Below are the code and all the weights of a small trained network. Each question names an input and a class and asks about switching units off, where a switched-off unit gives its printed mean instead of its output.

import numpy as np


def w(rows, s, z=0):
    codes = np.array(rows[::2]) - 128.0
    scale = np.full(codes.shape[1], s)
    scale[-1] = z or s
    return codes * scale


def f(y):
    return np.maximum(y, 0)


def log_softmax(a):
    a = a - a.max(-1, keepdims=True)
    return a - np.log(np.exp(a).sum(-1, keepdims=True))


def net(x, mask):
    res = np.array(x, float).reshape(1, 5) / 4 @ E
    y = f(res @ A[0][:, :-1].T + A[0][:, -1])
    res = res + np.where(mask, y, B[0][:, -1]) @ B[0][:, :-1]
    return log_softmax(res[-1] @ U[:, :-1].T + U[:, -1])


A, B = {}, {}
E = w([
[42,227,115],'x0',
[132,100,21],'x1',
[142,213,96],'x2',
[93,190,255],'x3',
[7,35,103],'x4',
],0.0067)
A[0] = w([
[66,178,153,124],'neuron 1',
[103,155,147,87],'neuron 2',
[150,146,92,221],'neuron 3',
[140,102,179,254],'neuron 4',
[110,153,91,54],'neuron 5',
[153,175,141,96],'neuron 6',
[63,63,127,126],'neuron 7',
[181,92,115,81],'neuron 8',
[71,57,100,106],'neuron 9',
[178,55,109,96],'neuron 10',
[112,160,100,118],'neuron 11',
[57,151,173,99],'neuron 12',
[249,92,139,40],'neuron 13',
[117,174,66,130],'neuron 14',
[8,169,153,78],'neuron 15',
[114,137,178,97],'neuron 16',
[65,78,90,125],'neuron 17',
[141,121,210,206],'neuron 18',
[140,147,97,226],'neuron 19',
[101,59,147,207],'neuron 20',
[49,147,142,134],'neuron 21',
[155,148,229,178],'neuron 22',
],0.013,0.0072)
B[0] = w([
[164,81,136,207],'neuron 1',
[108,89,149,154],'neuron 2',
[185,208,119,233],'neuron 3',
[188,161,162,246],'neuron 4',
[92,205,122,142],'neuron 5',
[145,100,120,176],'neuron 6',
[172,110,54,214],'neuron 7',
[116,84,155,167],'neuron 8',
[147,68,7,217],'neuron 9',
[184,30,118,201],'neuron 10',
[132,156,83,164],'neuron 11',
[150,42,171,192],'neuron 12',
[94,83,177,195],'neuron 13',
[92,176,30,200],'neuron 14',
[111,49,155,215],'neuron 15',
[167,134,179,164],'neuron 16',
[117,119,19,217],'neuron 17',
[254,156,200,238],'neuron 18',
[177,187,101,232],'neuron 19',
[238,135,107,233],'neuron 20',
[132,43,99,198],'neuron 21',
[143,145,206,254],'neuron 22',
],0.0081,0.0077)
U = w([
[158,88,169,120],'0',
[94,141,63,217],'1',
[5,157,154,12],'2',
[150,55,70,42],'3',
[173,206,118,255],'4',
],0.012,0.0046)

Each question gives the input, the list of numbers given to net, and the class t.
The units are the neurons (one row each of A and B). Each row of codes is followed by its name. A weight is (code - 128) times the scale printed after its matrix; where a second scale follows, it is the last column's (A, B and U).
mask holds one flag per neuron, in row order. A switched-off neuron (its flag False) gives its mean, the last column of its row in B, instead of its output. The means were averaged over made-up inputs and are rounded, as every weight is.
A unit's drop is (log p(t) with every unit on - log p(t) with that unit switched off) / (log p(t) with every unit on - log p(t) with every unit switched off).
The circuit of an input: a set's keep is (log p(t) with only the set's units on - log p(t) with every unit switched off) / (log p(t) with every unit on - log p(t) with every unit switched off). Starting from the 12 units with the biggest drops (on a tie, the unit counted first), units are removed one at a time, each time the one whose removal leaves the highest keep (on an exact tie, the one counted first), for as long as the keep stays at least 0.8.
circuit, biggest first: the units of the circuit, biggest drop first
most important unit: the unit with the biggest drop
k most important neurons: the k neurons with the biggest drops, biggest first
drop of u: that unit's drop, to one decimal
input [5,7,2,8,-1], class 0: circuit, biggest first => neuron 15; neuron 12
input [-5,7,-3,8,2], class 4: circuit, biggest first => neuron 15; neuron 12; neuron 21
input [5,8,-5,-8,-2], class 1: most important unit => neuron 14
input [5,7,-5,-1,-3], class 1: 4 most important neurons => neuron 18; neuron 4; neuron 22; neuron 20
input [-4,7,7,-3,-2], class 1: 2 most important neurons => neuron 18; neuron 4
input [-7,4,-5,-2,-6], class 0: 3 most important neurons => neuron 13; neuron 9; neuron 17
input [6,-3,8,4,-2], class 0: 2 most important neurons => neuron 15; neuron 12
input [8,-1,2,-5,1], class 1: drop of neuron 14 => 0.1
input [-3,-5,2,-4,1], class 4: drop of neuron 21 => 0.2
input [5,-1,-3,3,2], class 0: drop of neuron 14 => 0.1
